Below are the code and all the weights of a small trained network. Each question names an input and a target symbol and asks about switching units off, where a switched-off unit gives its printed mean instead of its output.

import numpy as np


def w(rows, s, z=0):
    codes = np.array(rows[::2]) - 128.0
    scale = np.full(codes.shape[1], s)
    scale[-1] = z or s
    return codes * scale


def softmax(a):
    e = np.exp(a - a.max(-1, keepdims=True))
    return e / e.sum(-1, keepdims=True)


def log_softmax(a):
    a = a - a.max(-1, keepdims=True)
    return a - np.log(np.exp(a).sum(-1, keepdims=True))


def net(x, mask):
    ids = ['βγδεζηθλμξπστφω'.index(c) for c in x.split()]
    T = len(ids)
    res = E[ids] + P[:T]
    u = 0
    for l in range(3):
        r = res
        for j in range(3):
            rows = slice(2 * j, 2 * j + 2)
            q, k, v = (r @ M[l][rows].T for M in (Q, K, V))
            z = softmax(np.where(np.tri(T) > 0, q @ k.T / 2**0.5, -1e9)) @ v
            o = O[l][rows]
            res = res + np.where(mask[u + j], z, o[:, -1]) @ o[:, :-1]
        u += 3
    return log_softmax(res[-1] @ U[:, :-1].T + U[:, -1])


Q, K, V, O = {}, {}, {}, {}
E = w([
[80,95,178,143,90,143],'β',
[182,123,225,60,171,116],'γ',
[119,70,221,164,114,151],'δ',
[181,173,96,53,222,146],'ε',
[81,105,112,190,122,93],'ζ',
[174,188,22,137,124,92],'η',
[94,68,164,174,124,81],'θ',
[191,151,76,227,98,50],'λ',
[45,149,109,103,152,141],'μ',
[71,95,203,98,144,172],'ξ',
[2,47,129,147,180,123],'π',
[96,129,120,136,175,96],'σ',
[59,124,97,130,175,86],'τ',
[216,126,165,220,75,141],'φ',
[213,170,130,145,105,196],'ω',
],0.0086)
P = w([
[49,225,121,188,118,178],'0',
[77,44,127,118,112,63],'1',
[110,128,247,168,215,18],'2',
[163,52,111,165,230,204],'3',
[116,44,123,42,34,113],'4',
[149,148,236,143,191,30],'5',
[203,61,105,146,236,194],'6',
[150,40,123,24,18,100],'7',
[194,168,211,120,172,66],'8',
[254,65,110,137,250,177],'9',
[188,49,116,7,22,85],'10',
[128,175,216,113,137,115],'11',
[203,73,102,176,231,183],'12',
],0.0089)
Q[0] = w([
[158,57,124,77,54,86],'0.h1',
[102,109,101,183,169,183],'0.h1',
[144,149,140,80,94,66],'0.h2',
[122,62,125,157,167,168],'0.h2',
[113,170,106,227,248,238],'0.h3',
[95,1,105,76,84,138],'0.h3',
],0.0096)
K[0] = w([
[198,95,54,122,104,137],'0.h1',
[78,178,142,178,129,108],'0.h1',
[95,132,46,127,71,151],'0.h2',
[198,149,152,129,215,81],'0.h2',
[7,150,122,178,142,174],'0.h3',
[241,183,99,134,121,141],'0.h3',
],0.014)
V[0] = w([
[179,59,106,52,99,184],'0.h1',
[149,178,113,66,101,255],'0.h1',
[43,114,76,136,1,191],'0.h2',
[203,74,187,135,220,57],'0.h2',
[168,150,103,239,52,137],'0.h3',
[158,34,243,146,104,161],'0.h3',
],0.0094)
O[0] = w([
[92,73,132,55,95,181,115],'0.h1',
[66,180,143,99,116,254,52],'0.h1',
[49,120,175,125,72,171,23],'0.h2',
[193,107,108,104,184,82,254],'0.h2',
[222,168,123,215,45,175,63],'0.h3',
[152,100,240,130,125,122,234],'0.h3',
],0.0091,0.0055)
Q[1] = w([
[18,124,201,92,243,94],'1.h1',
[164,89,168,135,252,70],'1.h1',
[124,169,255,129,62,83],'1.h2',
[105,194,207,153,122,61],'1.h2',
[79,77,79,118,113,85],'1.h3',
[228,123,68,127,165,172],'1.h3',
],0.0049)
K[1] = w([
[159,186,96,115,209,179],'1.h1',
[122,212,101,176,140,207],'1.h1',
[158,12,171,46,175,94],'1.h2',
[195,70,141,92,255,30],'1.h2',
[157,61,68,178,183,95],'1.h3',
[107,217,110,162,136,168],'1.h3',
],0.0077)
V[1] = w([
[34,56,103,150,90,58],'1.h1',
[119,232,29,112,194,209],'1.h1',
[140,121,84,87,206,84],'1.h2',
[117,65,225,71,220,90],'1.h2',
[132,83,28,187,158,18],'1.h3',
[254,132,78,181,148,37],'1.h3',
],0.0069)
O[1] = w([
[116,109,67,177,1,60,51],'1.h1',
[46,174,117,97,184,155,252],'1.h1',
[78,156,162,107,156,102,186],'1.h2',
[103,113,187,144,123,50,255],'1.h2',
[146,187,90,41,73,94,168],'1.h3',
[179,168,143,80,124,125,198],'1.h3',
],0.0085,0.0064)
Q[2] = w([
[80,106,79,230,143,205],'2.h1',
[163,132,100,109,176,192],'2.h1',
[130,94,114,113,54,180],'2.h2',
[111,145,208,149,152,1],'2.h2',
[105,214,152,146,80,134],'2.h3',
[159,218,136,100,191,143],'2.h3',
],0.0042)
K[2] = w([
[186,95,99,136,211,171],'2.h1',
[170,58,134,74,178,81],'2.h1',
[146,105,72,175,119,221],'2.h2',
[37,230,157,67,89,104],'2.h2',
[255,27,202,23,124,28],'2.h3',
[19,198,172,66,200,134],'2.h3',
],0.0039)
V[2] = w([
[151,82,158,96,77,56],'2.h1',
[79,194,174,139,90,139],'2.h1',
[195,52,94,107,103,116],'2.h2',
[145,24,94,127,218,134],'2.h2',
[1,103,111,119,110,108],'2.h3',
[88,182,66,142,129,176],'2.h3',
],0.008)
O[2] = w([
[75,92,68,173,101,73,213],'2.h1',
[222,191,51,142,177,75,105],'2.h1',
[64,141,41,118,100,215,3],'2.h2',
[112,225,150,134,51,183,189],'2.h2',
[2,158,101,165,128,84,254],'2.h3',
[93,169,125,70,54,73,153],'2.h3',
],0.0063,0.0064)
U = w([
[208,200,151,250,228,76,242],'β',
[78,99,193,28,125,96,245],'γ',
[7,35,202,190,178,151,30],'δ',
[104,166,95,11,111,164,50],'ε',
[209,172,66,123,165,156,30],'ζ',
[151,143,60,97,21,121,183],'η',
[137,173,59,119,131,91,94],'θ',
[249,107,51,211,57,76,82],'λ',
[71,88,44,187,84,70,1],'μ',
[65,69,149,191,35,186,253],'ξ',
[97,150,41,63,72,67,71],'π',
[11,153,90,111,105,139,3],'σ',
[117,150,172,108,128,199,70],'τ',
[230,3,199,214,92,178,43],'φ',
[208,82,186,104,66,203,130],'ω',
],0.0047,0.0039)

Each question gives the input, a string of symbols that net reads in full, and the target symbol t.
The units are the heads (2 rows each of Q, K, V and O). Each row of codes is followed by its name. A weight is (code - 128) times the scale printed after its matrix; where a second scale follows, it is the last column's (O and U).
mask holds one flag per head, layer by layer. A switched-off head (its flag False) gives its mean, the last column of its rows in O, instead of its output. The means were averaged over made-up inputs and are rounded, as every weight is.
A unit's drop is (log p(t) with every unit on - log p(t) with that unit switched off) / (log p(t) with every unit on - log p(t) with every unit switched off).
The circuit of an input: a set's keep is (log p(t) with only the set's units on - log p(t) with every unit switched off) / (log p(t) with every unit on - log p(t) with every unit switched off). Starting from all 9 units, units are removed one at a time, each time the one whose removal leaves the highest keep (on an exact tie, the one counted first), for as long as the keep stays at least 0.8.
circuit, biggest first: the units of the circuit, biggest drop first
most important unit: the unit with the biggest drop
heads that matter: for each layer, one digit per head in row order, 1 if its drop is at least 0.15 and else 0, layers parted by /
drop when u is switched off: that unit's drop, to one decimal
input ζ γ θ δ ζ ε γ, target η: heads that matter => 011 / 010 / 011
input π γ φ ζ β β ξ δ, target φ: circuit, biggest first => (1.h1, 2.h3)
input β η γ γ ξ γ ξ η η σ, target ξ: most important unit => 0.h2
input β γ γ β, target ξ: heads that matter => 011 / 011 / 110
input λ ω γ θ η γ τ ζ π γ, target ζ: heads that matter => 001 / 011 / 000
input ε μ ξ ξ β γ σ δ ξ, target δ: heads that matter => 111 / 011 / 001
input ξ θ θ η γ η η λ γ γ γ ξ λ, target δ: circuit, biggest first => (1.h3, 0.h2, 2.h1, 0.h1)
input γ η β β ξ γ ω φ, target φ: heads that matter => 001 / 100 / 001
input γ γ μ ξ λ, target λ: circuit, biggest first => (1.h1, 0.h3)
input ξ γ π φ, target δ: heads that matter => 110 / 001 / 101
input λ β γ η γ θ η γ θ λ, target ζ: circuit, biggest first => (0.h3, 1.h2, 0.h2, 2.h2)
input τ π γ ε, target π: circuit, biggest first => (0.h3, 2.h3, 0.h2, 1.h1)
input θ ξ θ γ, target λ: heads that matter => 110 / 110 / 000
input γ ζ δ ζ γ ζ γ ζ β λ β π, target β: circuit, biggest first => (2.h3, 0.h1)
input γ θ γ θ γ ζ β θ β ξ, target β: circuit, biggest first => (0.h2)
input φ γ θ θ θ ξ ζ δ γ γ, target ω: heads that matter => 011 / 011 / 111
input θ τ β γ γ γ ζ π θ ω, target λ: heads that matter => 110 / 100 / 000
input γ γ θ ξ ξ μ δ γ γ μ η, target η: heads that matter => 111 / 101 / 010
input θ φ ξ η, target λ: heads that matter => 100 / 100 / 000
input θ δ π ζ δ γ σ ξ β ε μ δ, target δ: most important unit => 1.h2
input γ γ π γ ξ λ β, target β: heads that matter => 100 / 010 / 000
input τ θ β λ, target π: drop when 1.h1 is switched off => 0.2
input β τ ζ γ γ λ δ, target ξ: drop when 1.h3 is switched off => 0.9
input β η θ θ γ μ β η, target η: drop when 2.h2 is switched off => 0.3
